Below is a small trained network, with its code and all its weights. Each question gives an input and a class and asks what happens when units are switched off, that is, made to give their printed mean instead of their output.

import numpy as np


def w(rows, s, z=0):
    codes = np.array(rows[::2]) - 128.0
    scale = np.full(codes.shape[1], s)
    scale[-1] = z or s
    return codes * scale


def norm(h):
    return h / np.sqrt((h * h).mean(-1, keepdims=True) + 1e-5)


def f(y):
    return y / 2 * (1 + np.tanh(0.7978845608 * (y + 0.044715 * y**3)))


def log_softmax(a):
    a = a - a.max(-1, keepdims=True)
    return a - np.log(np.exp(a).sum(-1, keepdims=True))


def net(x, mask):
    res = np.array(x, float).reshape(1, 8) / 4 @ E
    u = 0
    for l in range(3):
        y = f(norm(res) @ A[l][:, :-1].T + A[l][:, -1])
        res = res + np.where(mask[u : u + 3], y, B[l][:, -1]) @ B[l][:, :-1]
        u += 3
    return log_softmax(norm(res)[-1] @ U[:, :-1].T + U[:, -1])


A, B = {}, {}
E = w([
[168,132,54,78,99,141,189,120,112,115,112],'x0',
[122,127,122,151,118,89,153,151,65,130,153],'x1',
[17,143,154,177,177,211,169,117,151,146,34],'x2',
[125,96,150,130,132,86,185,138,196,158,127],'x3',
[45,157,138,40,127,123,131,151,153,62,198],'x4',
[108,224,54,142,100,148,55,194,189,182,115],'x5',
[131,211,123,171,152,41,148,73,122,61,50],'x6',
[123,79,117,226,1,152,123,149,157,47,124],'x7',
],0.0091)
A[0] = w([
[128,205,85,139,123,217,30,70,24,78,163,100],'0.n0',
[133,130,126,128,108,33,217,218,254,182,134,75],'0.n1',
[9,191,191,28,82,106,148,146,134,49,199,3],'0.n2',
],0.007,0.0065)
B[0] = w([
[165,117,181,179,214,160,225,160,214,85,133,254],'0.n0',
[116,119,177,175,205,144,166,190,183,84,137,232],'0.n1',
[196,146,94,111,95,158,94,189,86,133,8,244],'0.n2',
],0.018,0.0028)
A[1] = w([
[120,225,111,152,176,104,113,69,101,23,122,183],'1.n0',
[182,147,119,161,49,126,90,172,197,114,124,156],'1.n1',
[78,118,137,200,2,170,153,114,152,34,156,2],'1.n2',
],0.007,0.004)
B[1] = w([
[41,101,92,131,117,82,152,115,132,143,150,223],'1.n0',
[155,220,105,79,151,97,154,49,94,101,117,253],'1.n1',
[80,248,208,28,173,145,142,127,104,217,170,204],'1.n2',
],0.014,0.0047)
A[2] = w([
[117,72,104,122,69,236,79,160,143,150,199,153],'2.n0',
[125,120,100,94,183,94,114,130,104,203,110,2],'2.n1',
[234,99,166,255,110,109,88,73,101,198,47,79],'2.n2',
],0.0091,0.0084)
B[2] = w([
[91,5,11,126,130,85,89,89,150,107,150,239],'2.n0',
[99,192,86,32,109,174,121,196,119,225,159,124],'2.n1',
[165,133,97,77,149,177,88,153,61,67,72,252],'2.n2',
],0.014,0.0032)
U = w([
[194,143,92,79,89,169,98,247,81,114,32,59],'0',
[175,71,210,183,220,161,235,229,194,48,189,13],'1',
[123,132,143,119,153,129,131,134,126,122,179,254],'2',
[112,220,194,31,170,118,132,118,90,255,215,9],'3',
[127,118,142,127,139,124,120,131,136,117,169,215],'4',
[59,95,36,163,88,43,99,104,138,104,168,83],'5',
],0.01,0.007)

Each question gives the input, the list of numbers given to net, and the class t.
The units are the neurons (one row each of A and B). Each row of codes is followed by its name. A weight is (code - 128) times the scale printed after its matrix; where a second scale follows, it is the last column's (A, B and U).
mask holds one flag per neuron, layer by layer. A switched-off neuron (its flag False) gives its mean, the last column of its row in B, instead of its output. The means were averaged over made-up inputs and are rounded, as every weight is.
A unit's drop is (log p(t) with every unit on - log p(t) with that unit switched off) / (log p(t) with every unit on - log p(t) with every unit switched off).
The circuit of an input: a set's keep is (log p(t) with only the set's units on - log p(t) with every unit switched off) / (log p(t) with every unit on - log p(t) with every unit switched off). Starting from all 9 units, units are removed one at a time, each time the one whose removal leaves the highest keep (on an exact tie, the one counted first), for as long as the keep stays at least 0.8.
units of the circuit, in order: the units of the circuit, biggest drop first
k most important neurons: the k neurons with the biggest drops, biggest first
k most important neurons of layer l: the k neurons of layer l with the biggest drops, biggest first
drop of u: that unit's drop, to one decimal
input [0,2,-1,1,-6,0,6,-2], class 0: 2 most important neurons of layer 2 -> (2.n2, 2.n0)
input [-5,-7,0,-1,2,-2,-6,-3], class 5: most important neuron -> (2.n0)
input [5,5,-4,-4,-2,1,7,-3], class 5: 3 most important neurons -> (1.n0, 0.n1, 1.n2)
input [4,8,-7,4,8,-2,-5,4], class 0: 2 most important neurons of layer 1 -> (1.n1, 1.n0)
input [4,-2,-4,4,-6,3,1,7], class 3: 2 most important neurons of layer 1 -> (1.n2, 1.n1)
input [-2,1,-3,-2,0,5,-6,-5], class 5: 2 most important neurons -> (2.n0, 1.n1)
input [4,-8,-5,-6,3,-3,3,7], class 3: 2 most important neurons -> (1.n2, 0.n1)
input [0,3,4,2,3,4,5,5], class 3: 2 most important neurons -> (1.n2, 0.n0)
input [8,1,6,8,7,4,5,4], class 1: 2 most important neurons -> (0.n1, 2.n2)
input [4,7,7,1,-6,0,5,8], class 3: 2 most important neurons -> (1.n2, 0.n2)
input [-8,-3,-4,1,-4,-1,2,6], class 3: 2 most important neurons -> (1.n2, 0.n2)
input [-3,-3,-3,3,7,5,-4,7], class 0: 2 most important neurons -> (0.n2, 1.n1)
input [4,-8,4,-5,-1,1,8,-5], class 5: 2 most important neurons of layer 1 -> (1.n0, 1.n2)
input [6,-5,0,0,1,3,-7,3], class 5: units of the circuit, in order -> (2.n0)
input [-1,-6,0,-4,1,-1,-6,-4], class 5: units of the circuit, in order -> (2.n0, 1.n1)
input [-3,2,-6,5,0,1,-4,7], class 3: 2 most important neurons of layer 1 -> (1.n2, 1.n1)
input [5,-8,-6,-8,7,-5,-2,-3], class 1: 2 most important neurons -> (0.n0, 2.n2)
input [-5,3,6,4,6,-3,-6,2], class 0: 2 most important neurons -> (0.n2, 1.n0)
input [2,3,-4,-4,-4,4,6,-2], class 5: 4 most important neurons -> (1.n0, 0.n1, 1.n2, 0.n2)
input [6,-2,3,-5,4,-5,8,1], class 5: units of the circuit, in order -> (1.n0)
input [-2,-5,7,-7,-5,6,-8,-1], class 5: 4 most important neurons -> (2.n0, 0.n2, 0.n1, 1.n2)
input [3,6,3,-3,1,4,-5,0], class 5: 2 most important neurons of layer 1 -> (1.n1, 1.n2)
input [1,-1,-2,8,-4,1,7,-5], class 1: 2 most important neurons of layer 1 -> (1.n1, 1.n2)
input [0,-3,-3,0,-5,8,4,1], class 2: 3 most important neurons -> (1.n1, 0.n2, 2.n0)
input [1,-4,2,6,5,6,-8,-3], class 5: 2 most important neurons -> (2.n0, 0.n0)
input [-1,3,3,5,8,-8,-6,8], class 0: drop of 0.n0 -> 0.1
input [-7,7,-5,-5,-8,-2,-3,5], class 0: units of the circuit, in order -> (2.n2)
input [1,3,3,-1,6,-3,-2,3], class 0: drop of 0.n2 -> 1.6
input [-7,-1,3,-3,4,-3,-7,0], class 5: drop of 2.n0 -> 0.7
